Below is a small trained network, with its code and all its weights. Each question gives an input and a class and asks what happens when units are switched off, that is, made to give their printed mean instead of their output.

import numpy as np


def w(rows, s, z=0):
    codes = np.array(rows[::2]) - 128.0
    scale = np.full(codes.shape[1], s)
    scale[-1] = z or s
    return codes * scale


def norm(h):
    return h / np.sqrt((h * h).mean(-1, keepdims=True) + 1e-5)


def f(y):
    return y / 2 * (1 + np.tanh(0.7978845608 * (y + 0.044715 * y**3)))


def log_softmax(a):
    a = a - a.max(-1, keepdims=True)
    return a - np.log(np.exp(a).sum(-1, keepdims=True))


def net(x, mask):
    res = np.array(x, float).reshape(1, 6) / 4 @ E
    u = 0
    for l in range(2):
        y = f(norm(res) @ A[l][:, :-1].T + A[l][:, -1])
        res = res + np.where(mask[u : u + 16], y, B[l][:, -1]) @ B[l][:, :-1]
        u += 16
    return log_softmax(norm(res)[-1] @ U[:, :-1].T + U[:, -1])


A, B = {}, {}
E = w([
[167,169,69,213],'x0',
[47,202,94,117],'x1',
[2,29,135,201],'x2',
[132,130,125,127],'x3',
[176,98,26,76],'x4',
[125,128,128,131],'x5',
],0.0045)
A[0] = w([
[189,131,63,134,155],'L0N1',
[158,61,153,99,170],'L0N2',
[124,184,200,153,147],'L0N3',
[163,123,75,61,97],'L0N4',
[85,2,98,125,147],'L0N5',
[82,173,112,107,212],'L0N6',
[193,133,178,114,132],'L0N7',
[153,128,84,239,61],'L0N8',
[110,100,119,77,84],'L0N9',
[135,180,234,111,31],'L0N10',
[227,66,158,165,174],'L0N11',
[81,126,171,69,225],'L0N12',
[66,121,102,141,80],'L0N13',
[99,105,138,13,216],'L0N14',
[56,216,74,98,252],'L0N15',
[111,50,119,193,107],'L0N16',
],0.0089,0.0012)
B[0] = w([
[110,139,167,166,207],'L0N1',
[109,134,157,115,177],'L0N2',
[135,65,147,216,200],'L0N3',
[87,67,43,188,193],'L0N4',
[136,132,71,94,254],'L0N5',
[177,94,203,79,178],'L0N6',
[121,132,146,114,184],'L0N7',
[147,254,126,120,216],'L0N8',
[159,75,126,172,138],'L0N9',
[131,100,55,172,197],'L0N10',
[88,175,215,63,241],'L0N11',
[205,97,140,187,188],'L0N12',
[137,146,100,71,168],'L0N13',
[180,105,150,184,209],'L0N14',
[140,110,212,62,251],'L0N15',
[40,121,105,51,223],'L0N16',
],0.0063,0.0033)
A[1] = w([
[179,167,124,87,37],'L1N1',
[69,80,116,159,74],'L1N2',
[85,180,134,94,186],'L1N3',
[216,195,182,122,150],'L1N4',
[119,246,136,146,48],'L1N5',
[137,73,5,132,164],'L1N6',
[126,217,166,153,124],'L1N7',
[60,121,131,99,87],'L1N8',
[111,137,178,182,60],'L1N9',
[167,130,129,49,250],'L1N10',
[154,151,148,155,100],'L1N11',
[137,47,179,81,198],'L1N12',
[175,88,179,147,55],'L1N13',
[110,209,121,89,200],'L1N14',
[105,148,149,87,123],'L1N15',
[80,55,129,134,46],'L1N16',
],0.011,0.0012)
B[1] = w([
[54,124,107,106,165],'L1N1',
[151,150,120,147,160],'L1N2',
[208,118,183,126,180],'L1N3',
[67,79,1,89,254],'L1N4',
[208,143,119,132,217],'L1N5',
[160,83,131,233,182],'L1N6',
[101,111,178,91,209],'L1N7',
[126,99,17,28,168],'L1N8',
[89,114,69,201,169],'L1N9',
[20,95,191,119,196],'L1N10',
[125,112,174,104,151],'L1N11',
[218,232,188,146,230],'L1N12',
[125,109,83,60,186],'L1N13',
[225,97,198,180,199],'L1N14',
[118,53,154,56,156],'L1N15',
[142,206,100,115,173],'L1N16',
],0.0058,0.0057)
U = w([
[222,123,172,97,255],'0',
[71,115,55,9,10],'1',
[135,106,206,12,22],'2',
[124,68,128,202,155],'3',
[168,97,150,77,157],'4',
],0.012,0.002)

Each question gives the input, the list of numbers given to net, and the class t.
The units are the neurons (one row each of A and B). Each row of codes is followed by its name. A weight is (code - 128) times the scale printed after its matrix; where a second scale follows, it is the last column's (A, B and U).
mask holds one flag per neuron, layer by layer. A switched-off neuron (its flag False) gives its mean, the last column of its row in B, instead of its output. The means were averaged over made-up inputs and are rounded, as every weight is.
A unit's drop is (log p(t) with every unit on - log p(t) with that unit switched off) / (log p(t) with every unit on - log p(t) with every unit switched off).
The circuit of an input: a set's keep is (log p(t) with only the set's units on - log p(t) with every unit switched off) / (log p(t) with every unit on - log p(t) with every unit switched off). Starting from the 12 units with the biggest drops (on a tie, the unit counted first), units are removed one at a time, each time the one whose removal leaves the highest keep (on an exact tie, the one counted first), for as long as the keep stays at least 0.8.
units of the circuit, in order: the units of the circuit, biggest drop first
most important unit: the unit with the biggest drop
k most important neurons: the k neurons with the biggest drops, biggest first
k most important neurons of layer l: the k neurons of layer l with the biggest drops, biggest first
input [-6,-2,7,1,-4,-4], class 1: units of the circuit, in order -> (L1N8 L1N16 L0N5)
input [4,-8,0,-3,-6,5], class 2: units of the circuit, in order -> (L0N11 L1N4)
input [-5,-1,4,6,-8,0], class 3: units of the circuit, in order -> (L0N15 L1N9 L0N11)
input [0,2,-4,2,8,6], class 3: 2 most important neurons -> (L0N4 L1N6)
input [-2,6,5,-1,4,-7], class 2: most important unit -> L0N15
input [1,-5,-5,1,0,6], class 1: 2 most important neurons -> (L1N4 L0N16)
input [6,0,2,-3,1,3], class 0: 2 most important neurons -> (L1N14 L1N5)
input [-5,-2,4,4,-1,0], class 0: 3 most important neurons of layer 1 -> (L1N12 L1N4 L1N6)
input [1,-6,3,2,-4,5], class 2: units of the circuit, in order -> (L0N11 L0N16)
input [1,0,-6,3,4,1], class 1: 2 most important neurons -> (L0N16 L0N10)
input [1,3,-7,-3,5,-3], class 1: units of the circuit, in order -> (L1N1 L1N4)
input [4,3,3,4,6,0], class 3: 3 most important neurons -> (L0N11 L1N6 L1N12)
input [7,6,4,5,-7,-7], class 0: units of the circuit, in order -> (L0N8 L1N5 L0N4)
input [4,-1,-3,-7,-7,6], class 3: most important unit -> L0N3
input [-7,4,6,3,-2,1], class 0: 2 most important neurons of layer 1 -> (L1N12 L1N4)
input [-3,3,-1,3,-4,-3], class 3: 4 most important neurons of layer 0 -> (L0N3 L0N10 L0N12 L0N16)
input [-7,-7,3,0,-5,7], class 0: 2 most important neurons of layer 1 -> (L1N12 L1N4)
input [0,4,0,5,-5,-8], class 3: 2 most important neurons -> (L0N3 L1N9)
input [-1,-7,-3,4,1,-7], class 2: 2 most important neurons -> (L0N11 L1N12)
input [7,8,2,-2,-4,-1], class 2: units of the circuit, in order -> (L0N15)
input [0,6,5,3,1,-6], class 2: 2 most important neurons -> (L0N15 L1N4)
